Below are the code and all the weights of a small trained network. Each question names an input and a class and asks about switching units off, where a switched-off unit gives its printed mean instead of its output.

import numpy as np


def w(rows, s, z=0):
    codes = np.array(rows[::2]) - 128.0
    scale = np.full(codes.shape[1], s)
    scale[-1] = z or s
    return codes * scale


def f(y):
    return y / 2 * (1 + np.tanh(0.7978845608 * (y + 0.044715 * y**3)))


def log_softmax(a):
    a = a - a.max(-1, keepdims=True)
    return a - np.log(np.exp(a).sum(-1, keepdims=True))


def net(x, mask):
    res = np.array(x, float).reshape(1, 6) / 4 @ E
    y = f(res @ A[0][:, :-1].T + A[0][:, -1])
    res = res + np.where(mask, y, B[0][:, -1]) @ B[0][:, :-1]
    return log_softmax(res[-1] @ U[:, :-1].T + U[:, -1])


A, B = {}, {}
E = w([
[162,117,124,122,138,147,143,119,103,145,141,131],'x0',
[133,208,127,225,130,91,121,67,181,229,169,136],'x1',
[95,118,71,123,11,119,190,153,143,114,222,236],'x2',
[77,220,186,28,147,118,172,111,78,118,187,126],'x3',
[138,154,121,135,114,117,110,158,102,140,118,142],'x4',
[98,126,122,129,130,133,107,116,147,111,133,125],'x5',
],0.013)
A[0] = w([
[170,196,183,191,92,134,111,68,150,161,158,127,45],'n0',
[204,116,184,108,82,142,97,98,143,98,159,116,59],'n1',
[131,91,152,32,117,210,119,212,91,37,71,109,59],'n2',
[167,134,159,140,149,91,91,91,114,87,92,50,91],'n3',
[184,65,117,222,103,159,110,172,174,119,92,132,2],'n4',
[90,243,221,2,155,98,147,107,85,130,198,126,9],'n5',
[122,134,100,91,38,95,180,146,150,136,231,182,146],'n6',
[146,189,190,100,236,130,89,107,118,169,38,40,132],'n7',
[119,226,129,195,163,103,124,47,159,210,159,118,82],'n8',
[151,68,85,165,137,89,92,129,121,122,135,102,50],'n9',
],0.0096,0.0035)
B[0] = w([
[74,172,88,159,142,94,201,175,31,99,88,88,178],'n0',
[124,116,115,109,117,118,120,148,216,77,135,85,128],'n1',
[93,231,36,64,192,126,254,169,163,152,130,25,250],'n2',
[87,131,108,134,50,140,144,165,122,128,138,210,183],'n3',
[211,74,182,170,114,79,42,76,137,250,125,73,191],'n4',
[219,39,179,101,111,90,50,28,157,206,19,88,242],'n5',
[121,83,177,169,113,217,44,177,99,13,213,125,237],'n6',
[93,111,192,220,40,219,104,162,119,49,195,233,248],'n7',
[102,248,58,64,177,32,180,211,157,154,151,52,211],'n8',
[187,101,63,182,126,94,72,93,126,143,106,94,157],'n9',
],0.0086,0.021)
U = w([
[89,130,161,139,47,222,111,175,128,44,254,226,229],'0',
[92,198,56,83,209,89,233,191,142,104,145,94,4],'1',
[187,94,136,113,120,90,32,21,152,154,43,133,156],'2',
],0.0088,0.0011)

Each question gives the input, the list of numbers given to net, and the class t.
The units are the neurons (one row each of A and B). Each row of codes is followed by its name. A weight is (code - 128) times the scale printed after its matrix; where a second scale follows, it is the last column's (A, B and U).
mask holds one flag per neuron, in row order. A switched-off neuron (its flag False) gives its mean, the last column of its row in B, instead of its output. The means were averaged over made-up inputs and are rounded, as every weight is.
A unit's drop is (log p(t) with every unit on - log p(t) with that unit switched off) / (log p(t) with every unit on - log p(t) with every unit switched off).
The circuit of an input: a set's keep is (log p(t) with only the set's units on - log p(t) with every unit switched off) / (log p(t) with every unit on - log p(t) with every unit switched off). Starting from all 10 units, units are removed one at a time, each time the one whose removal leaves the highest keep (on an exact tie, the one counted first), for as long as the keep stays at least 0.8.
units of the circuit, in order: the units of the circuit, biggest drop first
unit that matters most: the unit with the biggest drop
top k neurons: the k neurons with the biggest drops, biggest first
drop of u: that unit's drop, to one decimal
input [-6,-5,-8,-3,7,-5], class 0: units of the circuit, in order	[n7]
input [5,-2,-3,-3,4,-7], class 0: top 2 neurons	[n5 n8]
input [-1,3,4,6,3,7], class 2: top 2 neurons	[n5 n7]
input [3,5,-3,6,0,-4], class 2: top 3 neurons	[n5 n2 n7]
input [-5,-2,-3,5,-2,6], class 2: top 2 neurons	[n5 n6]
input [-4,-7,-7,-3,5,-3], class 0: top 3 neurons	[n7 n8 n3]
input [7,3,-3,6,1,4], class 2: top 2 neurons	[n5 n2]
input [-6,3,4,-6,7,4], class 2: top 2 neurons	[n7 n4]
input [-7,-5,-5,-4,-8,-2], class 0: top 2 neurons	[n7 n8]
input [4,5,-7,5,5,-3], class 0: top 2 neurons	[n7 n2]
input [2,-7,-6,-5,3,-3], class 1: top 2 neurons	[n2 n6]
input [-5,-8,3,-8,1,0], class 1: top 2 neurons	[n2 n5]
input [-5,-1,-2,6,1,6], class 2: drop of n5	0.9
input [-3,-2,0,5,6,7], class 2: drop of n5	0.3
input [4,3,1,1,-7,-2], class 1: drop of n7	2.5
input [-4,8,3,-5,-7,-8], class 1: unit that matters most	n8
